[-426  179 -167 -216 -304  508 -438 -198  -45  256 -238 -180  -67 -113
  152  443  305  110   19   61 -325 -561  510 -173  167 -418  118 -284
  229  -70  146 -259   65] | 7
[-360  207 -159  -99 -129  385  124   68   26   55  -22 -441   78  192
 -247  105 -275 -108  -28 -269 -148  -86 -113  118 -189  209  -43  435
   77 -193  -79  -94  120] | 8
[ 445   71    8  -77  115  367  -39 -532 -388  -76 -148 -264  -56 -246
  -35  -68 -270 -380  120 -366 -432 -308  319 -135  157  213  165  637
  153  -82   62   83  -84] | 0
[ -49   63  215  236  -67  239 -543  479 -617  -12 -546  -87   -6  -96
  363  131  136  322  122  195  -38 -115  312   16  199 -107 -338 -198
  178  468 -376 -285 -254] | 8
[  25  182  -94  191   39   10  -49 -225    2  -74   -7  180 -115  134
   40  -15   77   71  141  113  138   29 -136 -118   89  -28   59  140
 -276  221 -117 -331  195] | 8
[ 115  -12  -71  -76  483  346  281  162 -170 -312 -105  667   64  -83
 -305  263  -29  319 -185 -545  -52  -11  173    4 -284 -145  564  191
  -39 -198    7    7  139] | 6
[-707  334   85  232 -135 -249 -314 -146 -419  -16 -575 -597   -2  312
 -168 -376   60  284  -76   25 -316 -149 -424 -244  158 -235 -102  121
  174  580  158   60   53] | 5
[-235  402 -122 -261 -291 -308  182  254  550  533 -562   51  151  243
  115 -518 -225 -271  375 -543 -153    2 -153 -406 -156  403  -31  206
   50  -26  146 -223  -26] | 8
[ 130 -476  -73  122  -35  445   60  197 -435 -167  -74  130 -395  335
 -413  147 -537   98  -93 -466 -162  291   71 -192   21 -358 -194 -160
  105  212 -401 -383 -181] | 0
[ 169  289 -190   -6  216  207 -136  -44  172  296   32  136  -64  -57
   44   36  177 -190  230  184  -35  -65   72  200   21   67 -133   33
  -90 -109  -35 -376   51] | 9
[-406   83  -60 -110  443 -229  427 -325 -211 -440  -99  201  140 -233
  137 -110 -469  -45  -47 -232 -131 -504  380 -246   -2  219  432  191
 -209 -176  111 -581  769] | 3
[ 277  319 -343  182  169  -96   -8   56  183 -117 -185  179   56  118
  -90  -13  319 -197  141  285  189   20  176   91 -124  233 -149  217
  -50  224   27 -553  -96] | 7
[ 467  112  133 -111 -161  111  171  832  429  224  -93  622  -53  221
   70  466  -93  128 -228 -361  110   79  239 -264 -122   -9  295 -121
 -159  -41  131  454   68] | 1
[ 230   35 -362   37  153 -331    9 -262  -55 -215  -66 -359 -105  -93
 -119 -304  368 -368  104  190  143  -52  237  -98 -224  333 -176  330
   23  -33  174  -42 -331] | 0
[ 102  192 -138  -88   25  -33   98 -159  263 -203   -6  153   -6   98
  112  175  115 -114    7  116  211  -52  100 -154  -55  120   88  224
 -206  -30   60 -101  318] | 7
[-609 -250  -71  142  -97  139  -53 -117 -498  201  -16 -609  -88  139
  -30   48 -375  -18 -168 -113  -86  196  -73  207 -383  233 -296  639
   49 -213  -42  383 -244] | 2
[ -34  197  -35  -51  -20  128 -213  126 -206  127  -95 -348  -35   78
 -158 -416 -173 -180  103 -298 -398 -214 -126   28  -92  265  -66  632
  142   40 -246   96   10] | 3
[-437  420   49 -183  300 -449  237  217  111  164 -739 -186   90   -5
 -280  604  106   91 -359  -20 -107 -612  262 -306  219  161  234  328
  -14 -161  129  -33  605] | 4
[ 550   32  -96 -108  153  464  -67  394 -452 -260  -57   43 -148    0
 -173  -12 -462   38   72 -432 -235 -151  154   33  -84  -69 -204  517
  -47  400  168  223 -298] | 3
[ -63 -218  -31  411  175   84  346  298 -150 -144  415    8  -29  -87
  141 -185 -363   60   71  161  128  -91    9   46 -364  313 -272  349
   28 -111 -433  -31  -47] | 9
[ -89  233 -134  111  262   -3   41  197  214  285  -37   76    1 -143
  178 -122   10 -106  173   85   70  -27   86  181 -260  276  -66  456
  -98 -173  -27 -403  175] | 4
[-574 -510  120   40  -46 -642  566  102  719 -128 -114 -187 -171 -120
 -612  -78   39  -21 -318   91  262  -68  -14   16   85  166   74 -481
  223    5  153   63  -15] | 6
[ -95  130  297 -158   15  -36  -60  251  -50  728 -800  -25 -126  117
 -205  -24 -553  -10    6 -560 -542  -21 -202 -316  370 -212 -126  -23
   21  209 -108 -460  282] | 0
[ 347  308 -302  156  315  510  219  -29 -551 -376 -375  384  -33  343
 -283   27 -517  130   93 -428 -205    8   31 -156 -128  204  144  229
 -111  280  -23 -246 -172] | 5
[  92  181  -73   89  211  -52  189 -172   86 -231 -106  299   46  -46
   35  131  -13 -156  -94  200   -5 -252  298 -143  -64   67  297  111
  -41 -160  152   59  322] | 4
[-584  272  -81   66  344 -536  152 -146  292  123 -444 -185  157 -287
 -122  -51  239  -87   46  -61  -26 -268  146 -216  379   48   94  343
  -33   -2  230 -369  327] | 0
[-190  551 -241   -6  222  106  344 -465 -214  162 -558  -50 -223   77
  -65  259    9 -320  112 -326 -453 -612  333 -267  168   75  159  -44
   42 -441  330 -127  440] | 8
[ 129  151 -206  122   18   17   34  618  134  567 -443  403 -338  252
  303   23 -249  437  328  205  209  -23  192   89 -198  135 -276 -412
  -88  111   21 -609 -106] | 2
[-394   51  -55  362  239 -345  264 -177  201  390  247 -378 -181 -116
  109 -231  183  -62  147  -79  245  189 -223  447  -38  253 -142 -218
   56 -115 -257 -278 -187] | 1
[  -5   64  252  125  516  384  146   26 -498  -47  435   -9  -12 -138
  195 -499 -597  186  238 -542   31  162   95 -269  -13  -99  220  450
   56   27  -63 -381  112] | 7
[-169 -145  113 -207  -37  268  154  310  158   78  111 -223  115 -186
 -324  -73 -391  -63  205 -383 -310   42 -225  -58  269 -102 -140  179
  187 -111 -122  -79  -50] | 2
[  55   63   -5 -271  -56  186  -80  196  114 -393  217 -470   58 -157
 -240 -219 -505 -360    3  -16 -333 -347  -63  -47  249   66 -124  219
  -78  153 -267  -23  351] | 1
[-133 -157 -281   58  401    0  137  292  -73 -255  481  308 -187 -137
 -294 -179  179  131   38 -155 -176 -217  228  173 -382  -49    6  114
 -140   -6  216  -91   34] | 5
[ -78 -176  148  199  369  -58  -21  146  -15  311   71 -258 -143 -103
   62 -377  -19   41    1 -200   59  237   75  321 -101  199 -336  -33
  319  225  -70 -122 -402] | 9
[-390 -125   51  286   17   31   75  -71  -32  415   32 -152 -115 -189
  -38 -220 -484   -6  210 -153  -91  131 -166  277 -133   63 -239  446
 -270    9  -92 -112   44] | 6
[-292  307  -61  -59 -264  -49 -258  242  413  733 -239   54   21   76
  217  204  141 -383  -91  137  -33 -161  389 -331  193 -107 -103 -458
  -87 -131  -69  -63  106] | 1
[ -91 -156   63  151  214 -481  219  179  244  117  -17 -456  -86  159
 -203 -510 -258 -110 -189  -96   45  190  -13   52  -29  600 -379   87
   68  160  -11   40   45] | 8
[ 460  179   13   27  -68  366 -349  467 -445  540  -91  120 -520  162
  505 -591 -435  129  507 -225 -244 -176  133 -189 -296  -44 -324  161
   -2   76  -20  227 -190] | 9
[ 586  351  -16 -256 -102   -7 -354   67 -143  380   11 -160 -185   27
  197 -104  310 -345  247  -51 -610 -564  379 -525   16   89 -117  190
  300   34  142  101 -196] | 3
[ 117  106  -87   52  119 -176 -425 -139   22  722 -390 -406 -116 -604
  364  217  380 -417 -176  530 -191 -202  115   34  267 -205 -332 -170
 -108 -270  179 -175   -3] | 4
[ -72 -267  220  -41   53   15   21  132 -433  111 -100 -297 -261 -244
  272  -81 -119    3  156 -285   84  347   32 -171 -326  367  -38  521
  -59 -292  217   58 -259] | 5
[  35  -83   54 -123 -136  -70  -38   61  255  -13  244 -171 -174  479
 -137 -194 -488   23 -109 -188 -226  276 -213 -264  146   13  -90  -57
  -10  160   38  281  240] | 3
[ 249  230  100 -561 -282  322   13  328  296  -69  155 -350   61  190
  153 -255 -642 -359   99 -488 -157  -26   49 -331 -271  224  284  687
   61 -284  -95 -110  510] | 0
[-593  197 -160 -106   24  230   -9 -279  114    9    3 -502   84  -88
  308  451   80 -129 -107   72  -88  -32   86  -35   36 -254    1  -95
  281 -377  181   -8   99] | 1
[ -21  -82  -11   67  244 -161   97 -179   17  168  -41 -389   93 -267
 -169  -98   57 -273 -370  -67 -348 -166 -308  101  322  105 -169   94
  208  -51   10  -16   -8] | 3
[ 205 -124  -82  -62   26    8  353  364 -154 -243  -93 -176 -147   76
 -205   37 -243 -188 -353  -44   -7 -227  215 -166 -562   46 -118  253
   80 -161  257  109  158] | 3
[ -70 -176   82   75   65  223 -103   -6 -572 -301  278  -38   16  -16
  273  -77 -471   65    1   95   42  -71  288 -271  -61   21   -7  452
 -109 -129 -272  -23  275] | 6
[-291  174 -170  257  311   99   10  352   84  350  415  179 -193    8
  -72 -505 -260  286  329 -342 -377 -246  -46   -9  103 -155  -82   65
  -58  345  -17 -352    4] | 2
[ 899  164 -116 -392 -352  254  -78  341 -173  202  -88   54   -4  271
  -22  236    4 -448  -29 -134 -315 -448  525   78  -61  332 -370 -249
   84  -36   81  284 -228] | 5
[ 215  412   60 -293  247  149 -113  180 -205  591 -581   60 -355  200
  246 -239 -347 -360  216 -812 -486    5  207 -348 -232 -216   71  281
  297   35  273 -372  -23] | 2
[  70  225   32  225  184  -92  221  191  207  157 -107  150 -130  -62
 -201 -207 -138 -171   41 -122 -260 -287  -64 -293  117 -119  -20  -26
   10  289   10 -112   72] | 1
[ 463  -46  -91  -67  -96 -353  192 -278  275  -41  179 -254  -84   17
 -278  243   21 -491 -184  127 -300 -373  -21  -40   99  -93 -103  238
  166  131  117  183  -64] | 0
[-223  304 -112  173  217    2  -52  318  175  560 -193  537 -133  139
  -81 -515   62 -111  238  -78  -84  -63   88 -131 -122   35   47 -400
   28  250    2 -806 -163] | 8
[ 675  -38  104 -153   25   55  218 -183 -132 -584   87 -218   62   53
   72 -285 -285 -316 -120 -290 -298    6  -15 -266  214  119 -171  168
   66  -71  255  464  390] | 6
[ 272  148  -47   81  114 -313  286  -16  198  -86 -156  258   81  -48
   60   87  -38  -94   46  102  152  -76  103 -170 -237  259  175  458
 -159  -86   92  109  127] | 7
[-172  380  124  176   69   41   72  224 -376  706 -885 -139 -119   18
  271 -445  161   71  -66 -562 -397 -377  -48 -345  191  198 -167 -143
  284   43  220 -538  161] | 1
[-277    1   72   93  134 -505   85  -15  221  125  541 -493  -92 -364
  213  262  486  151  294  339  234   -9 -110   12  -10  167  -51   57
  -47  -93 -201 -311 -184] | 5
[-340  429 -284   56  178  592  170  -13 -209  570 -284  429 -190  194
   96 -103 -134  202  290 -311 -239 -308   31  -36   52    6   20 -439
   37 -236  355 -363  -58] | 9
[ 210  223 -130  206  177   36   17 -143  -74 -157  -13  293  -20   86
  -52 -117  -29 -229  115   63  -26  -99  190  -67   34 -111   45  -34
  -59  157 -196 -326  121] | 6
[-180  -68  181  201  184 -135  113  184 -249 -404 -198 -580   95    8
  150 -238 -249   28 -203  220  378   89   40  106 -253  740 -230  487
   94    6 -418  260   70] | 8
[ 185  147  -32  -88 -154   86  -27  -72  180   98 -163  167 -279  270
   95 -167   77 -123   -4  -89 -198 -158 -176 -373   95  -66   83  -81
  172   64  252  183   31] | 8
[  67 -238  -22  -61 -223 -444  229 -170  165 -119  259 -512  126  100
 -410  -74  -43 -462 -330  215  -64  -56 -313   71 -233  283 -248  236
   -6  -90 -179  218   60] | 9
[ 315  191  -45  200  209   -6  217  215   36  126  249  116 -142  187
   69 -327 -374 -195  178 -191   -3  -18  -32   83 -291  199 -136  190
  -18  311 -335 -335 -103] | 2
[  70   26  308  228   20   93  -39  314 -107  428  -72 -183 -218 -383
   98  568  -45  -39  130  287 -226 -234  316 -145   32 -159 -230   92
  -32  -18    0  -55  -32] | 1
[  97   66  152  138  117  339   99   96 -403 -102  149  194 -263  210
  177  -30 -474   75  166 -123  -43  -20  242 -150 -105  -46   17  -36
 -101   42 -109  -88  240] | 2
[ 279  207 -141  125  258    1    3 -120 -214 -375 -324  -73  -52   61
  -52    5 -130 -267  -10  280   76 -120  160  129 -187  208  -94  426
  -36   97 -121 -143  164] | 8
[-275 -117  -12  -79 -164  129   82  -39  281  245  669   77   40  152
  106 -355 -308  -40  175 -193  -20   67 -142 -341  -66   84   35  365
 -107 -187 -250  -41  221] | 2
[ 353  -89  207 -115  117 -449  -19  -80  -92  -96 -369 -563  -79   -3
 -153 -103   55 -227 -155  -66 -124  -11   86  157   20  162 -273  180
  338  293   99  176 -133] | 2
[  90  200   13   -8  -18  -44   43  103  101  385 -511 -269 -254  318
 -223  184 -167 -177 -330 -436 -319   23  241 -497  -21 -208    5 -150
  158  118  271  257  -27] | 0
[ 235  -13   32  111  219  118 -102  -44 -198  229  307 -266 -228 -404
  155  105  248   -4  281  -46  -48  -30  124  109    4  -11 -123  249
   24   -3  103 -155 -399] | 8
